Here is a tiny trained network, its code and every weight. The questions are about switching its units off for an input and a class, where a switched-off unit gives its printed mean instead of its output.

import numpy as np


def w(rows, s, z=0):
    codes = np.array(rows[::2]) - 128.0
    scale = np.full(codes.shape[1], s)
    scale[-1] = z or s
    return codes * scale


def f(y):
    return y / 2 * (1 + np.tanh(0.7978845608 * (y + 0.044715 * y**3)))


def log_softmax(a):
    a = a - a.max(-1, keepdims=True)
    return a - np.log(np.exp(a).sum(-1, keepdims=True))


def net(x, mask):
    res = np.array(x, float).reshape(1, 5) / 4 @ E
    y = f(res @ A[0][:, :-1].T + A[0][:, -1])
    res = res + np.where(mask, y, B[0][:, -1]) @ B[0][:, :-1]
    return log_softmax(res[-1] @ U[:, :-1].T + U[:, -1])


A, B = {}, {}
E = w([
[147,85,222,189,79],'x0',
[22,155,130,217,117],'x1',
[192,216,214,79,20],'x2',
[209,155,43,165,87],'x3',
[169,172,143,152,254],'x4',
],0.009)
A[0] = w([
[135,146,162,134,160,155],'n0',
[115,182,157,203,120,144],'n1',
[148,72,201,188,92,224],'n2',
[155,165,133,67,162,170],'n3',
[142,124,83,171,178,113],'n4',
[127,188,156,86,135,187],'n5',
[135,154,90,242,65,128],'n6',
[200,178,112,102,93,193],'n7',
[199,236,109,183,106,166],'n8',
[130,205,154,86,113,206],'n9',
[76,130,70,77,112,252],'n10',
[204,144,163,116,193,168],'n11',
[89,195,181,159,177,183],'n12',
[62,69,140,92,42,190],'n13',
[176,175,100,169,135,231],'n14',
[80,153,110,139,76,151],'n15',
[124,124,42,175,159,201],'n16',
[102,152,156,36,162,170],'n17',
[86,90,87,198,194,200],'n18',
[168,125,87,55,117,126],'n19',
[109,84,69,125,147,231],'n20',
[130,6,139,90,123,227],'n21',
],0.012,0.0028)
B[0] = w([
[101,117,98,111,92,155],'n0',
[210,236,79,101,165,172],'n1',
[167,202,170,141,179,209],'n2',
[65,113,114,124,110,185],'n3',
[114,126,108,159,120,191],'n4',
[110,111,66,118,132,176],'n5',
[122,145,153,61,121,196],'n6',
[123,127,47,165,38,221],'n7',
[148,177,52,175,108,221],'n8',
[164,80,57,105,108,195],'n9',
[85,119,159,121,120,190],'n10',
[102,138,171,118,155,209],'n11',
[151,173,56,126,18,192],'n12',
[83,134,193,119,122,212],'n13',
[158,146,106,152,41,191],'n14',
[146,61,133,44,167,162],'n15',
[200,95,205,175,147,219],'n16',
[100,115,94,70,149,187],'n17',
[150,125,168,199,89,249],'n18',
[118,182,100,108,57,195],'n19',
[134,76,227,158,215,204],'n20',
[181,132,239,203,254,206],'n21',
],0.0074,0.011)
U = w([
[185,222,54,136,30,215],'0',
[8,103,48,2,67,2],'1',
[140,123,186,167,147,200],'2',
[99,184,149,2,141,48],'3',
],0.0078,0.00085)

Each question gives the input, the list of numbers given to net, and the class t.
The units are the neurons (one row each of A and B). Each row of codes is followed by its name. A weight is (code - 128) times the scale printed after its matrix; where a second scale follows, it is the last column's (A, B and U).
mask holds one flag per neuron, in row order. A switched-off neuron (its flag False) gives its mean, the last column of its row in B, instead of its output. The means were averaged over made-up inputs and are rounded, as every weight is.
A unit's drop is (log p(t) with every unit on - log p(t) with that unit switched off) / (log p(t) with every unit on - log p(t) with every unit switched off).
The circuit of an input: a set's keep is (log p(t) with only the set's units on - log p(t) with every unit switched off) / (log p(t) with every unit on - log p(t) with every unit switched off). Starting from the 12 units with the biggest drops (on a tie, the unit counted first), units are removed one at a time, each time the one whose removal leaves the highest keep (on an exact tie, the one counted first), for as long as the keep stays at least 0.8.
units of the circuit, in order: the units of the circuit, biggest drop first
k most important neurons: the k neurons with the biggest drops, biggest first
drop when u is switched off: that unit's drop, to one decimal
input [-3,7,-2,-6,7], class 0: units of the circuit, in order : (n12)
input [-7,8,-2,-6,8], class 0: 3 most important neurons : (n12; n21; n1)
input [8,-7,8,-8,6], class 3: units of the circuit, in order : (n17; n18)
input [6,-7,0,-8,5], class 3: units of the circuit, in order : (n18; n17)
input [-6,5,-1,-8,6], class 1: 3 most important neurons : (n17; n21; n12)
input [-8,-1,-2,-1,1], class 2: 2 most important neurons : (n16; n20)
input [-8,-4,-5,-4,-5], class 2: 2 most important neurons : (n21; n20)
input [-1,5,3,-5,3], class 0: 2 most important neurons : (n12; n1)
input [-5,0,-1,-5,-7], class 3: 2 most important neurons : (n21; n7)
input [-6,-5,-1,-3,-7], class 3: drop when n12 is switched off : 0.2
input [-2,2,3,4,-6], class 1: drop when n2 is switched off : 0.1
input [-6,-1,-7,6,5], class 2: drop when n14 is switched off : 0.0
